Below are the code and all the weights of a small trained network. Each question names an input and a target symbol and asks about switching units off, where a switched-off unit gives its printed mean instead of its output.

import numpy as np


def w(rows, s, z=0):
    codes = np.array(rows[::2]) - 128.0
    scale = np.full(codes.shape[1], s)
    scale[-1] = z or s
    return codes * scale


def f(y):
    return y / 2 * (1 + np.tanh(0.7978845608 * (y + 0.044715 * y**3)))


def softmax(a):
    e = np.exp(a - a.max(-1, keepdims=True))
    return e / e.sum(-1, keepdims=True)


def log_softmax(a):
    a = a - a.max(-1, keepdims=True)
    return a - np.log(np.exp(a).sum(-1, keepdims=True))


def net(x, mask):
    ids = ['ΔΠαβζξ'.index(c) for c in x.split()]
    T = len(ids)
    res = E[ids] + P[:T]
    q, k, v = (res @ M[0].T for M in (Q, K, V))
    z = softmax(np.where(np.tri(T) > 0, q @ k.T / 4**0.5, -1e9)) @ v
    res = res + np.where(mask[0], z, O[0][:, -1]) @ O[0][:, :-1]
    y = f(res @ A[0][:, :-1].T + A[0][:, -1])
    res = res + np.where(mask[1:13], y, B[0][:, -1]) @ B[0][:, :-1]
    return log_softmax(res[-1] @ U[:, :-1].T + U[:, -1])


Q, K, V, O, A, B = {}, {}, {}, {}, {}, {}
E = w([
[205,154,200],'Δ',
[96,129,253],'Π',
[198,149,78],'α',
[163,197,123],'β',
[181,55,208],'ζ',
[53,96,83],'ξ',
],0.019)
P = w([
[254,176,218],'0',
[205,206,171],'1',
[178,194,157],'2',
[167,192,114],'3',
[139,122,147],'4',
[97,109,140],'5',
[73,126,151],'6',
[79,173,197],'7',
[136,75,110],'8',
],0.0032)
Q[0] = w([
[87,126,171],'head 1',
[254,178,191],'head 1',
[51,153,78],'head 1',
[230,222,149],'head 1',
],0.0085)
K[0] = w([
[184,59,77],'head 1',
[29,141,91],'head 1',
[143,254,193],'head 1',
[73,40,144],'head 1',
],0.011)
V[0] = w([
[97,254,100],'head 1',
[215,217,95],'head 1',
[229,53,66],'head 1',
[139,209,65],'head 1',
],0.0097)
O[0] = w([
[37,200,98,67],'head 1',
[116,236,212,250],'head 1',
[255,185,153,138],'head 1',
[63,225,214,45],'head 1',
],0.0077,0.0016)
A[0] = w([
[132,233,206,98],'neuron 1',
[99,51,53,124],'neuron 2',
[74,76,127,181],'neuron 3',
[133,77,71,113],'neuron 4',
[208,68,102,122],'neuron 5',
[226,140,78,149],'neuron 6',
[173,128,154,112],'neuron 7',
[167,191,110,111],'neuron 8',
[79,42,118,92],'neuron 9',
[220,101,120,168],'neuron 10',
[9,168,187,197],'neuron 11',
[60,152,126,254],'neuron 12',
],0.012,0.0068)
B[0] = w([
[27,51,11,249],'neuron 1',
[104,207,71,175],'neuron 2',
[226,99,54,151],'neuron 3',
[71,210,158,166],'neuron 4',
[157,103,97,214],'neuron 5',
[4,130,196,210],'neuron 6',
[47,153,133,163],'neuron 7',
[132,30,72,170],'neuron 8',
[166,68,253,150],'neuron 9',
[133,200,192,219],'neuron 10',
[235,161,104,210],'neuron 11',
[216,151,99,174],'neuron 12',
],0.0056,0.015)
U = w([
[76,201,198,151],'Δ',
[173,140,69,159],'Π',
[2,134,93,182],'α',
[30,161,126,28],'β',
[124,20,77,3],'ζ',
[134,95,4,226],'ξ',
],0.0076,0.0032)

Each question gives the input, a string of symbols that net reads in full, and the target symbol t.
The units are the heads (4 rows each of Q, K, V and O) and the neurons (one row each of A and B). Each row of codes is followed by its name. A weight is (code - 128) times the scale printed after its matrix; where a second scale follows, it is the last column's (O, A, B and U).
mask holds one flag per unit, heads first, then neurons. A switched-off unit (its flag False) gives its mean, the last column of its rows in O or B, instead of its output. The means were averaged over made-up inputs and are rounded, as every weight is.
A unit's drop is (log p(t) with every unit on - log p(t) with that unit switched off) / (log p(t) with every unit on - log p(t) with every unit switched off).
The circuit of an input: a set's keep is (log p(t) with only the set's units on - log p(t) with every unit switched off) / (log p(t) with every unit on - log p(t) with every unit switched off). Starting from the 12 units with the biggest drops (on a tie, the unit counted first), units are removed one at a time, each time the one whose removal leaves the highest keep (on an exact tie, the one counted first), for as long as the keep stays at least 0.8.
units of the circuit, in order: the units of the circuit, biggest drop first
most important unit: the unit with the biggest drop
k most important neurons: the k neurons with the biggest drops, biggest first
drop of u: that unit's drop, to one decimal
input β Π α β β Π Δ ξ, target ξ: most important unit -> neuron 11
input ζ Δ β, target Δ: units of the circuit, in order -> (head 1; neuron 6; neuron 10)
input ζ β β ξ α ξ, target Π: 2 most important neurons -> (neuron 11; neuron 12)
input Π α Δ β ξ α ξ Π, target Π: units of the circuit, in order -> (neuron 11; neuron 6)
input α β Π Π, target ξ: units of the circuit, in order -> (neuron 11; neuron 6; neuron 10)
input α ξ α β Δ ξ Δ α α, target α: units of the circuit, in order -> (neuron 6; neuron 11)
input α α Δ, target α: 2 most important neurons -> (neuron 1; neuron 7)
input Δ ζ ζ Δ α, target Δ: 3 most important neurons -> (neuron 6; neuron 10; neuron 1)
input Δ β β Δ, target ξ: 3 most important neurons -> (neuron 1; neuron 11; neuron 6)
input Π Π ξ Δ ξ, target Π: drop of neuron 6 -> 0.1
input Δ β α β, target ξ: drop of neuron 11 -> 0.3
input β α Δ β β, target ξ: drop of head 1 -> 1.2
